Below are the code and all the weights of a small trained network. Each question names an input and a class and asks about switching units off, where a switched-off unit gives its printed mean instead of its output.

import numpy as np


def w(rows, s, z=0):
    codes = np.array(rows[::2]) - 128.0
    scale = np.full(codes.shape[1], s)
    scale[-1] = z or s
    return codes * scale


def f(y):
    return np.maximum(y, 0)


def log_softmax(a):
    a = a - a.max(-1, keepdims=True)
    return a - np.log(np.exp(a).sum(-1, keepdims=True))


def net(x, mask):
    res = np.array(x, float).reshape(1, 6) / 4 @ E
    y = f(res @ A[0][:, :-1].T + A[0][:, -1])
    res = res + np.where(mask, y, B[0][:, -1]) @ B[0][:, :-1]
    return log_softmax(res[-1] @ U[:, :-1].T + U[:, -1])


A, B = {}, {}
E = w([
[49,254,180,63,210,173,120],'x0',
[113,191,107,179,158,139,246],'x1',
[95,120,65,141,148,155,96],'x2',
[92,166,81,88,100,20,156],'x3',
[114,128,156,140,124,125,134],'x4',
[180,172,140,159,235,7,75],'x5',
],0.008)
A[0] = w([
[103,109,172,38,48,176,134,90],'n0',
[215,30,96,235,43,90,137,86],'n1',
[114,86,178,183,214,53,68,79],'n2',
[69,113,147,115,48,158,163,43],'n3',
[135,123,107,139,156,155,213,196],'n4',
[77,123,149,131,43,195,148,21],'n5',
[81,214,157,22,135,151,79,115],'n6',
[79,90,124,124,57,200,148,82],'n7',
[65,75,33,181,94,58,135,132],'n8',
[105,40,228,19,133,113,51,204],'n9',
[115,72,167,188,218,102,121,58],'n10',
[84,125,121,157,173,173,155,253],'n11',
[159,104,198,141,152,109,255,146],'n12',
[105,102,103,20,100,50,71,230],'n13',
[169,161,174,140,136,107,119,191],'n14',
[168,96,188,200,184,217,82,176],'n15',
[185,120,156,137,195,72,123,65],'n16',
[126,66,148,76,94,116,72,119],'n17',
],0.0088,0.0045)
B[0] = w([
[133,205,89,150,166,110,84,181],'n0',
[19,153,230,133,98,122,73,244],'n1',
[161,201,87,144,90,118,110,186],'n2',
[150,209,80,123,137,86,40,167],'n3',
[61,115,91,194,163,104,139,176],'n4',
[173,217,98,143,108,102,48,171],'n5',
[83,142,249,20,68,140,117,207],'n6',
[210,201,133,158,119,37,147,186],'n7',
[108,88,207,64,91,127,137,194],'n8',
[26,60,20,245,163,89,193,213],'n9',
[190,177,106,173,104,116,114,156],'n10',
[80,123,163,105,127,92,199,184],'n11',
[34,96,85,159,171,204,144,177],'n12',
[82,131,98,127,115,90,208,211],'n13',
[72,161,114,148,77,172,135,170],'n14',
[146,128,181,108,47,59,255,200],'n15',
[133,233,106,103,72,149,57,169],'n16',
[112,155,153,165,164,118,176,176],'n17',
],0.0068,0.012)
U = w([
[200,254,76,136,87,83,51,43],'0',
[94,121,254,59,87,122,92,43],'1',
[132,131,104,111,91,104,176,253],'2',
[85,110,78,164,209,86,175,131],'3',
[165,127,142,89,94,66,187,227],'4',
[106,139,119,121,113,134,126,220],'5',
[172,62,95,106,212,92,94,94],'6',
[236,92,65,89,174,160,88,41],'7',
],0.009,0.0054)

Each question gives the input, the list of numbers given to net, and the class t.
The units are the neurons (one row each of A and B). Each row of codes is followed by its name. A weight is (code - 128) times the scale printed after its matrix; where a second scale follows, it is the last column's (A, B and U).
mask holds one flag per neuron, in row order. A switched-off neuron (its flag False) gives its mean, the last column of its row in B, instead of its output. The means were averaged over made-up inputs and are rounded, as every weight is.
A unit's drop is (log p(t) with every unit on - log p(t) with that unit switched off) / (log p(t) with every unit on - log p(t) with every unit switched off).
The circuit of an input: a set's keep is (log p(t) with only the set's units on - log p(t) with every unit switched off) / (log p(t) with every unit on - log p(t) with every unit switched off). Starting from the 12 units with the biggest drops (on a tie, the unit counted first), units are removed one at a time, each time the one whose removal leaves the highest keep (on an exact tie, the one counted first), for as long as the keep stays at least 0.8.
circuit, biggest first: the units of the circuit, biggest drop first
unit that matters most: the unit with the biggest drop
top k neurons: the k neurons with the biggest drops, biggest first
input [-8,-6,5,-5,-3,7], class 1: unit that matters most => n1
input [-3,0,4,-4,-1,-6], class 0: circuit, biggest first => (n5 n7)
input [5,-7,-8,5,4,3], class 5: top 2 neurons => (n9 n6)
input [3,-5,0,-5,8,-2], class 2: circuit, biggest first => (n9 n15)
input [-8,0,7,0,3,7], class 1: top 2 neurons => (n1 n8)
input [-7,5,-8,3,-2,-8], class 0: circuit, biggest first => (n3 n5)
input [-3,1,4,3,-2,-4], class 0: circuit, biggest first => (n9 n15)
input [2,-8,7,4,1,6], class 3: top 2 neurons => (n9 n13)
input [4,-2,-1,-5,-1,2], class 4: circuit, biggest first => (n1 n15)
input [-4,7,-2,-1,-4,1], class 3: circuit, biggest first => (n12 n4)
input [-5,-7,3,5,-6,0], class 3: circuit, biggest first => (n9 n6)
input [-2,4,6,6,-4,-6], class 0: circuit, biggest first => (n3 n5)
input [5,7,-8,-5,2,8], class 0: top 3 neurons => (n16 n2 n10)
input [-7,-6,7,0,1,-2], class 1: circuit, biggest first => (n1)
input [1,0,-3,-7,-6,-2], class 4: circuit, biggest first => (n15 n1)
input [3,7,-3,1,0,0], class 3: circuit, biggest first => (n12 n4)
input [-7,-8,2,2,4,-6], class 3: top 3 neurons => (n9 n6 n17)
input [1,-5,5,-6,3,-2], class 4: top 4 neurons => (n15 n12 n4 n7)
input [8,4,-2,2,1,6], class 1: top 2 neurons => (n6 n9)
input [-8,1,0,8,5,2], class 1: top 2 neurons => (n1 n8)
input [-6,4,-6,-7,7,7], class 0: top neuron => (n16)
input [4,1,-5,-5,4,-3], class 4: top 2 neurons => (n1 n15)
input [-5,1,-4,-2,-4,1], class 1: top 2 neurons => (n1 n9)
